Below are the code and all the weights of a small trained network. Each question names an input and a class and asks about switching units off, where a switched-off unit gives its printed mean instead of its output.

import numpy as np


def w(rows, s, z=0):
    codes = np.array(rows[::2]) - 128.0
    scale = np.full(codes.shape[1], s)
    scale[-1] = z or s
    return codes * scale


def f(y):
    return np.maximum(y, 0)


def log_softmax(a):
    a = a - a.max(-1, keepdims=True)
    return a - np.log(np.exp(a).sum(-1, keepdims=True))


def net(x, mask):
    res = np.array(x, float).reshape(1, 4) / 4 @ E
    y = f(res @ A[0][:, :-1].T + A[0][:, -1])
    res = res + np.where(mask, y, B[0][:, -1]) @ B[0][:, :-1]
    return log_softmax(res[-1] @ U[:, :-1].T + U[:, -1])


A, B = {}, {}
E = w([
[70,92,39,18,180,205,130,49,49,101,120,185],'x0',
[176,31,240,51,137,92,38,230,76,126,130,164],'x1',
[210,172,184,43,194,29,106,2,190,192,80,168],'x2',
[110,183,184,67,30,128,120,94,110,195,218,232],'x3',
],0.0078)
A[0] = w([
[176,68,128,183,183,114,151,123,106,76,24,42,176],'n1',
[145,176,207,217,46,93,187,150,185,169,106,10,68],'n2',
[143,155,218,208,138,70,156,171,138,110,139,51,60],'n3',
[94,66,113,199,45,191,162,207,57,28,191,95,45],'n4',
[101,80,83,57,206,173,160,86,124,91,159,116,4],'n5',
[121,117,136,182,196,88,118,176,170,140,122,45,89],'n6',
[175,31,203,131,199,66,8,212,65,146,148,159,70],'n7',
[85,80,86,33,175,166,105,53,29,54,111,103,65],'n8',
[150,195,82,139,127,173,179,96,202,120,54,82,232],'n9',
[134,199,82,183,100,119,215,61,153,195,107,133,40],'n10',
[81,174,70,158,48,188,228,108,207,135,137,88,64],'n11',
[91,159,108,179,122,161,237,73,155,138,113,86,48],'n12',
[119,139,131,189,248,150,147,143,152,28,22,83,188],'n13',
[179,137,125,106,161,95,100,69,116,130,97,118,64],'n14',
[89,198,47,196,174,124,187,83,204,123,121,135,179],'n15',
[72,151,143,134,45,159,148,154,89,112,205,145,64],'n16',
[69,63,51,21,147,167,181,116,90,118,78,147,29],'n17',
[160,63,102,170,254,126,104,154,138,62,57,37,70],'n18',
[174,152,141,206,113,79,86,166,170,137,122,113,17],'n19',
[162,129,147,124,199,98,114,84,166,159,33,137,39],'n20',
[173,127,162,58,208,66,131,12,220,169,168,117,77],'n21',
[152,43,199,46,141,131,27,234,67,86,91,69,101],'n22',
[180,199,125,34,142,53,124,109,193,126,90,119,118],'n23',
[89,183,191,133,6,96,94,87,176,208,197,186,159],'n24',
[210,115,172,200,61,78,132,178,238,156,196,86,202],'n25',
[184,187,148,42,81,80,166,62,145,182,111,151,176],'n26',
[111,142,138,121,65,142,151,159,86,137,244,137,176],'n27',
[47,87,84,190,80,202,114,205,125,17,160,108,148],'n28',
],0.0065,0.003)
B[0] = w([
[127,115,185,107,101,191,147,13,36,183,153,74,209],'n1',
[41,65,45,125,240,77,163,174,53,107,113,176,227],'n2',
[6,111,60,103,211,99,176,167,79,73,87,192,196],'n3',
[118,191,189,146,76,48,205,158,186,27,41,42,220],'n4',
[34,79,14,164,208,104,214,174,87,68,133,176,172],'n5',
[65,96,94,86,177,190,195,82,51,149,173,127,182],'n6',
[231,134,78,49,57,150,103,179,182,208,18,205,227],'n7',
[40,74,5,180,185,101,176,139,70,120,73,193,204],'n8',
[179,153,121,69,120,137,54,144,137,149,20,140,216],'n9',
[175,112,132,41,78,177,76,197,174,195,66,197,211],'n10',
[216,53,134,32,57,144,94,146,184,165,23,156,199],'n11',
[162,65,70,101,47,125,79,179,154,149,33,163,188],'n12',
[90,97,241,52,48,186,113,72,56,171,152,71,215],'n13',
[117,121,132,212,114,74,174,168,142,48,99,86,177],'n14',
[144,125,109,7,58,126,28,198,157,168,52,181,226],'n15',
[112,73,220,128,102,129,183,64,101,96,149,41,181],'n16',
[38,89,56,127,153,131,191,158,66,99,74,170,190],'n17',
[200,93,230,82,85,248,170,36,47,187,198,46,210],'n18',
[69,81,44,126,207,88,192,163,87,90,90,191,177],'n19',
[56,126,184,204,69,72,186,138,209,60,58,70,193],'n20',
[67,139,176,156,99,46,205,122,190,55,71,12,252],'n21',
[182,145,103,83,57,107,27,191,215,196,44,183,231],'n22',
[123,132,131,134,104,102,138,95,150,73,52,55,221],'n23',
[109,65,136,85,118,191,198,39,3,197,210,93,249],'n24',
[37,109,50,181,172,161,128,183,19,120,97,166,240],'n25',
[71,121,172,108,93,84,132,121,117,77,133,39,246],'n26',
[84,179,213,103,90,147,133,99,109,152,158,40,194],'n27',
[102,172,180,198,56,28,152,114,197,86,61,42,222],'n28',
],0.0052,0.011)
U = w([
[101,154,194,175,114,24,199,152,254,26,74,5,34],'0',
[190,129,113,51,88,123,71,198,199,194,38,210,79],'1',
[38,120,36,142,229,103,200,163,37,85,104,206,73],'2',
[114,123,218,79,110,184,190,37,40,184,164,86,163],'3',
[95,149,153,124,116,97,85,104,90,123,97,107,220],'4',
[203,157,90,180,225,140,8,101,202,46,242,169,3],'5',
[211,242,111,204,222,154,93,74,182,75,192,216,3],'6',
],0.0075,0.0048)

Each question gives the input, the list of numbers given to net, and the class t.
The units are the neurons (one row each of A and B). Each row of codes is followed by its name. A weight is (code - 128) times the scale printed after its matrix; where a second scale follows, it is the last column's (A, B and U).
mask holds one flag per neuron, in row order. A switched-off neuron (its flag False) gives its mean, the last column of its row in B, instead of its output. The means were averaged over made-up inputs and are rounded, as every weight is.
A unit's drop is (log p(t) with every unit on - log p(t) with that unit switched off) / (log p(t) with every unit on - log p(t) with every unit switched off).
The circuit of an input: a set's keep is (log p(t) with only the set's units on - log p(t) with every unit switched off) / (log p(t) with every unit on - log p(t) with every unit switched off). Starting from the 12 units with the biggest drops (on a tie, the unit counted first), units are removed one at a time, each time the one whose removal leaves the highest keep (on an exact tie, the one counted first), for as long as the keep stays at least 0.8.
circuit, biggest first: the units of the circuit, biggest drop first
unit that matters most: the unit with the biggest drop
top k neurons: the k neurons with the biggest drops, biggest first
drop when u is switched off: that unit's drop, to one decimal
input [-1,-7,7,5], class 0: unit that matters most	n21
input [4,1,-5,4], class 0: circuit, biggest first	[n4, n28]
input [5,6,6,-1], class 0: circuit, biggest first	[n21, n20]
input [6,5,-3,-8], class 3: top 3 neurons	[n18, n13, n1]
input [3,5,-5,-7], class 3: top 2 neurons	[n18, n1]
input [-7,1,0,8], class 3: top 3 neurons	[n24, n27, n8]
input [-8,4,-7,-8], class 2: top 2 neurons	[n3, n2]
input [2,4,-6,-6], class 0: top 4 neurons	[n4, n28, n24, n22]
input [-2,-3,6,5], class 0: top 2 neurons	[n21, n18]
input [1,-6,-7,0], class 0: top 2 neurons	[n28, n4]
input [6,5,3,6], class 2: top 3 neurons	[n8, n18, n13]
input [-1,1,-5,-8], class 3: top 3 neurons	[n18, n1, n13]
input [-8,-5,5,-4], class 2: drop when n2 is switched off	0.1
input [3,7,-1,-4], class 1: top neuron	[n22]
input [2,4,5,-8], class 3: drop when n18 is switched off	0.3
input [5,-6,-3,6], class 1: drop when n15 is switched off	0.2
input [-5,3,2,7], class 3: drop when n24 is switched off	0.6
